Here is a tiny trained network, its code and every weight. The questions are about switching its units off for an input and a target symbol, where a switched-off unit gives its printed mean instead of its output.

import numpy as np


def w(rows, s, z=0):
    codes = np.array(rows[::2]) - 128.0
    scale = np.full(codes.shape[1], s)
    scale[-1] = z or s
    return codes * scale


def f(y):
    return np.maximum(y, 0)


def softmax(a):
    e = np.exp(a - a.max(-1, keepdims=True))
    return e / e.sum(-1, keepdims=True)


def log_softmax(a):
    a = a - a.max(-1, keepdims=True)
    return a - np.log(np.exp(a).sum(-1, keepdims=True))


def net(x, mask):
    ids = ['αβδεζηθλμπτφψω'.index(c) for c in x.split()]
    T = len(ids)
    res = E[ids] + P[:T]
    u = 0
    for l in range(2):
        q, k, v = (res @ M[l].T for M in (Q, K, V))
        z = softmax(np.where(np.tri(T) > 0, q @ k.T / 3**0.5, -1e9)) @ v
        res = res + np.where(mask[u], z, O[l][:, -1]) @ O[l][:, :-1]
        u += 1
        y = f(res @ A[l][:, :-1].T + A[l][:, -1])
        res = res + np.where(mask[u : u + 8], y, B[l][:, -1]) @ B[l][:, :-1]
        u += 8
    return log_softmax(res[-1] @ U[:, :-1].T + U[:, -1])


Q, K, V, O, A, B = {}, {}, {}, {}, {}, {}
E = w([
[96,132,169,110,158,112,109],'α',
[157,52,237,30,79,179,64],'β',
[169,90,158,96,84,154,225],'δ',
[83,43,104,202,132,178,53],'ε',
[221,114,102,101,144,53,129],'ζ',
[158,192,71,110,84,140,116],'η',
[104,50,224,204,47,174,172],'θ',
[80,167,219,141,144,74,2],'λ',
[116,122,107,115,97,128,73],'μ',
[108,154,108,120,199,117,107],'π',
[47,158,50,141,241,82,228],'τ',
[210,225,139,252,154,165,184],'φ',
[45,99,120,116,210,185,75],'ψ',
[149,160,154,142,86,32,162],'ω',
],0.0075)
P = w([
[121,246,109,155,97,68,117],'0',
[87,152,126,195,110,86,140],'1',
[87,125,138,184,135,113,131],'2',
[84,125,149,165,154,143,123],'3',
[88,75,169,169,171,122,105],'4',
[93,102,162,152,169,181,103],'5',
[94,92,174,145,178,191,98],'6',
[123,56,192,146,198,190,77],'7',
[114,98,158,118,176,251,95],'8',
[135,62,177,121,193,236,92],'9',
],0.0031)
Q[0] = w([
[237,206,40,130,97,117,241],'L0H0',
[38,69,254,119,143,166,84],'L0H0',
[212,179,93,86,74,108,145],'L0H0',
],0.006)
K[0] = w([
[131,253,38,209,108,8,203],'L0H0',
[104,39,225,71,105,252,80],'L0H0',
[205,216,100,163,63,1,114],'L0H0',
],0.0046)
V[0] = w([
[193,52,136,46,115,253,100],'L0H0',
[37,102,129,160,187,215,177],'L0H0',
[115,37,190,91,90,233,41],'L0H0',
],0.0052)
O[0] = w([
[61,63,77,37,71,202,177,7],'L0H0',
[89,6,47,253,244,217,167,141],'L0H0',
[58,110,149,81,58,253,152,243],'L0H0',
],0.0049,0.0012)
A[0] = w([
[186,165,131,2,47,143,122,248],'L0N0',
[79,212,215,167,174,94,25,221],'L0N1',
[207,104,41,196,194,87,229,189],'L0N2',
[31,26,120,133,184,232,60,178],'L0N3',
[173,127,198,253,64,184,224,250],'L0N4',
[41,18,133,162,111,255,141,237],'L0N5',
[45,131,85,177,246,172,101,213],'L0N6',
[144,139,187,28,84,114,74,189],'L0N7',
],0.0051,0.0021)
B[0] = w([
[78,96,106,64,123,13,213,164],'L0N0',
[96,225,185,136,202,142,10,253],'L0N1',
[146,122,180,162,245,144,185,175],'L0N2',
[59,74,97,150,122,217,125,230],'L0N3',
[255,62,142,163,97,155,110,182],'L0N4',
[79,37,123,148,84,207,136,234],'L0N5',
[60,135,71,173,190,140,111,212],'L0N6',
[62,133,187,69,171,116,185,182],'L0N7',
],0.0055,0.0052)
Q[1] = w([
[170,120,175,116,127,135,155],'L1H0',
[16,62,172,174,192,149,85],'L1H0',
[2,63,146,115,210,210,82],'L1H0',
],0.0063)
K[1] = w([
[187,160,186,91,105,68,109],'L1H0',
[116,57,136,112,104,254,156],'L1H0',
[97,51,108,100,101,221,184],'L1H0',
],0.0069)
V[1] = w([
[201,21,173,109,63,149,254],'L1H0',
[183,141,201,81,193,55,159],'L1H0',
[230,75,173,233,63,147,31],'L1H0',
],0.0054)
O[1] = w([
[108,246,162,190,97,174,253,115],'L1H0',
[195,150,162,37,226,193,167,2],'L1H0',
[226,247,102,163,24,140,85,206],'L1H0',
],0.006,0.0041)
A[1] = w([
[164,146,174,176,218,182,95,174],'L1N0',
[88,111,83,177,106,11,79,205],'L1N1',
[97,168,179,168,47,98,122,204],'L1N2',
[104,248,153,161,131,181,150,185],'L1N3',
[150,162,223,90,147,147,63,89],'L1N4',
[102,137,230,50,119,116,119,115],'L1N5',
[67,116,94,158,159,133,173,161],'L1N6',
[170,74,111,3,130,81,101,252],'L1N7',
],0.0055,0.0028)
B[1] = w([
[187,160,68,162,226,217,113,236],'L1N0',
[97,82,83,158,66,67,54,237],'L1N1',
[93,169,50,173,102,82,189,254],'L1N2',
[156,146,129,176,85,196,191,243],'L1N3',
[151,159,167,82,108,205,68,212],'L1N4',
[94,103,197,67,142,171,129,189],'L1N5',
[1,134,204,69,144,125,149,203],'L1N6',
[203,138,119,54,36,62,192,231],'L1N7',
],0.0054,0.0057)
U = w([
[98,180,81,163,80,3,92,98],'α',
[136,119,141,108,126,144,128,59],'β',
[144,108,118,123,116,101,148,75],'δ',
[44,27,67,148,101,40,69,127],'ε',
[117,89,59,123,247,118,176,88],'ζ',
[25,158,240,73,158,156,230,147],'η',
[137,118,129,124,117,124,136,1],'θ',
[161,163,184,56,126,77,207,200],'λ',
[194,52,73,55,32,68,120,213],'μ',
[161,142,9,87,141,147,119,180],'π',
[148,156,237,56,127,212,23,65],'τ',
[188,136,129,182,207,248,111,206],'φ',
[128,119,167,123,115,89,156,63],'ψ',
[160,223,75,205,67,154,182,140],'ω',
],0.0043,0.0032)

Each question gives the input, a string of symbols that net reads in full, and the target symbol t.
The units are the heads (3 rows each of Q, K, V and O) and the neurons (one row each of A and B). Each row of codes is followed by its name. A weight is (code - 128) times the scale printed after its matrix; where a second scale follows, it is the last column's (O, A, B and U).
mask holds one flag per unit, layer by layer, with each layer's heads first. A switched-off unit (its flag False) gives its mean, the last column of its rows in O or B, instead of its output. The means were averaged over made-up inputs and are rounded, as every weight is.
A unit's drop is (log p(t) with every unit on - log p(t) with that unit switched off) / (log p(t) with every unit on - log p(t) with every unit switched off).
most important unit: the unit with the biggest drop
top k neurons: the k neurons with the biggest drops, biggest first
top k neurons in layer l: the k neurons of layer l with the biggest drops, biggest first
input μ ψ φ ψ φ β λ, target η: most important unit	L0H0
input λ ψ ψ π, target ε: top 2 neurons in layer 0	L0N6; L0N3
input β ζ τ λ, target η: top 2 neurons in layer 0	L0N0; L0N7
input π α ψ λ λ ψ λ θ ψ, target ε: top 2 neurons in layer 0	L0N3; L0N6
input λ θ λ θ ψ π α, target ε: top 4 neurons in layer 0	L0N3; L0N6; L0N5; L0N2
input λ ε ψ θ λ τ, target ω: top 2 neurons in layer 0	L0N4; L0N5
input ω λ λ λ μ ζ β τ, target η: top 2 neurons	L1N6; L0N0
input ζ α τ λ ζ λ ψ θ, target ω: top 2 neurons	L0N4; L0N5
input λ φ λ ζ β π, target η: top 2 neurons	L0N0; L1N6
input λ λ μ, target μ: top 2 neurons	L1N7; L0N1
input λ φ λ, target τ: top 2 neurons	L0N1; L1N4
input ζ λ φ λ λ ε λ, target α: top 2 neurons in layer 0	L0N5; L0N3
input η τ λ λ β λ μ, target η: top 3 neurons in layer 0	L0N0; L0N7; L0N1
input λ π ω λ τ ε φ, target φ: most important unit	L1N0
input λ λ φ δ, target μ: top 2 neurons	L0N1; L1N7
input φ λ ζ ψ ζ θ τ ψ ζ π, target ε: top 3 neurons in layer 0	L0N3; L0N6; L0N5
input λ ζ θ τ π τ, target ω: top 3 neurons	L0N4; L0N5; L1N3
input α ψ φ ζ μ θ π α, target ω: top 2 neurons	L0N4; L0N5
input φ α ζ ω τ, target ζ: top 2 neurons in layer 0	L0N2; L0N6
input ζ ζ ζ, target λ: top neuron	L1N7
